Below are the code and all the weights of a small trained network. Each question names an input and a class and asks about switching units off, where a switched-off unit gives its printed mean instead of its output.

import numpy as np


def w(rows, s, z=0):
    codes = np.array(rows[::2]) - 128.0
    scale = np.full(codes.shape[1], s)
    scale[-1] = z or s
    return codes * scale


def f(y):
    return y / 2 * (1 + np.tanh(0.7978845608 * (y + 0.044715 * y**3)))


def log_softmax(a):
    a = a - a.max(-1, keepdims=True)
    return a - np.log(np.exp(a).sum(-1, keepdims=True))


def net(x, mask):
    res = np.array(x, float).reshape(1, 7) / 4 @ E
    y = f(res @ A[0][:, :-1].T + A[0][:, -1])
    res = res + np.where(mask, y, B[0][:, -1]) @ B[0][:, :-1]
    return log_softmax(res[-1] @ U[:, :-1].T + U[:, -1])


A, B = {}, {}
E = w([
[128,229,2,91],'x0',
[236,198,180,205],'x1',
[129,129,128,129],'x2',
[128,129,129,128],'x3',
[129,126,129,126],'x4',
[126,130,129,130],'x5',
[83,216,236,41],'x6',
],0.013)
A[0] = w([
[251,190,162,174,183],'n1',
[140,52,207,144,255],'n2',
[140,71,121,125,195],'n3',
[40,43,156,106,224],'n4',
[90,127,47,78,189],'n5',
[76,211,216,61,184],'n6',
],0.012,0.0081)
B[0] = w([
[209,193,148,188,254],'n1',
[157,69,191,158,245],'n2',
[127,84,112,139,171],'n3',
[128,57,128,80,232],'n4',
[36,171,120,148,195],'n5',
[135,165,183,1,250],'n6',
],0.013,0.019)
U = w([
[114,22,111,147,222],'0',
[210,84,156,190,141],'1',
[71,133,17,145,197],'2',
[184,197,29,179,162],'3',
[144,71,166,51,126],'4',
[155,150,250,133,90],'5',
[70,183,136,71,78],'6',
[180,233,120,89,1],'7',
],0.013,0.0045)

Each question gives the input, the list of numbers given to net, and the class t.
The units are the neurons (one row each of A and B). Each row of codes is followed by its name. A weight is (code - 128) times the scale printed after its matrix; where a second scale follows, it is the last column's (A, B and U).
mask holds one flag per neuron, in row order. A switched-off neuron (its flag False) gives its mean, the last column of its row in B, instead of its output. The means were averaged over made-up inputs and are rounded, as every weight is.
A unit's drop is (log p(t) with every unit on - log p(t) with that unit switched off) / (log p(t) with every unit on - log p(t) with every unit switched off).
The circuit of an input: a set's keep is (log p(t) with only the set's units on - log p(t) with every unit switched off) / (log p(t) with every unit on - log p(t) with every unit switched off). Starting from all 6 units, units are removed one at a time, each time the one whose removal leaves the highest keep (on an exact tie, the one counted first), for as long as the keep stays at least 0.8.
circuit, biggest first: the units of the circuit, biggest drop first
unit that matters most: the unit with the biggest drop
k most important neurons: the k neurons with the biggest drops, biggest first
drop when u is switched off: that unit's drop, to one decimal
input [8,8,3,0,-7,-3,0], class 3: circuit, biggest first : (n6)
input [1,-5,1,-5,6,-5,-4], class 2: circuit, biggest first : (n2; n6)
input [2,2,-7,3,2,-7,0], class 3: circuit, biggest first : (n6; n2)
input [2,7,5,6,-6,7,0], class 3: 2 most important neurons : (n6; n2)
input [1,8,-3,7,2,-5,-8], class 3: circuit, biggest first : (n2; n4)
input [5,1,-8,-2,-8,-2,-4], class 3: 2 most important neurons : (n6; n4)
input [3,1,1,-5,7,-3,7], class 7: 3 most important neurons : (n2; n4; n5)
input [0,0,-2,5,6,-7,3], class 4: 2 most important neurons : (n1; n5)
input [1,0,2,5,-5,5,1], class 6: circuit, biggest first : (n1; n2)
input [5,-8,-5,3,-5,-4,1], class 6: 2 most important neurons : (n5; n3)
input [0,3,-8,0,-8,5,-3], class 1: 2 most important neurons : (n6; n5)
input [2,2,2,7,-3,-1,-5], class 3: circuit, biggest first : (n2; n6)
input [2,-6,-8,-6,8,4,2], class 6: 2 most important neurons : (n5; n2)
input [4,0,-5,6,7,8,5], class 6: unit that matters most : n1
input [1,8,-1,-2,1,6,8], class 7: circuit, biggest first : (n2; n1)
input [8,0,-3,1,0,2,7], class 6: 2 most important neurons : (n1; n5)
input [-5,0,-4,3,3,-5,2], class 4: 2 most important neurons : (n1; n4)
input [5,-2,-6,-6,-4,7,0], class 2: 2 most important neurons : (n6; n1)
input [0,-1,-5,8,-4,0,-1], class 0: 2 most important neurons : (n6; n1)
input [8,4,3,6,4,-3,0], class 3: unit that matters most : n6
input [6,1,5,0,7,-4,0], class 3: 2 most important neurons : (n6; n4)
input [-2,0,2,5,7,3,2], class 4: 2 most important neurons : (n1; n5)
input [-5,0,6,-1,-2,1,-8], class 0: 2 most important neurons : (n1; n3)
input [1,5,5,4,-7,2,2], class 7: drop when n4 is switched off : 0.1
input [0,-8,1,1,-1,4,-2], class 0: drop when n6 is switched off : 0.5
input [-7,6,5,0,-6,-5,0], class 1: drop when n6 is switched off : 0.5
input [6,-1,4,-3,-8,-4,-7], class 2: drop when n1 is switched off : 0.3
input [-4,-2,-5,3,-3,7,-8], class 0: circuit, biggest first : (n1)
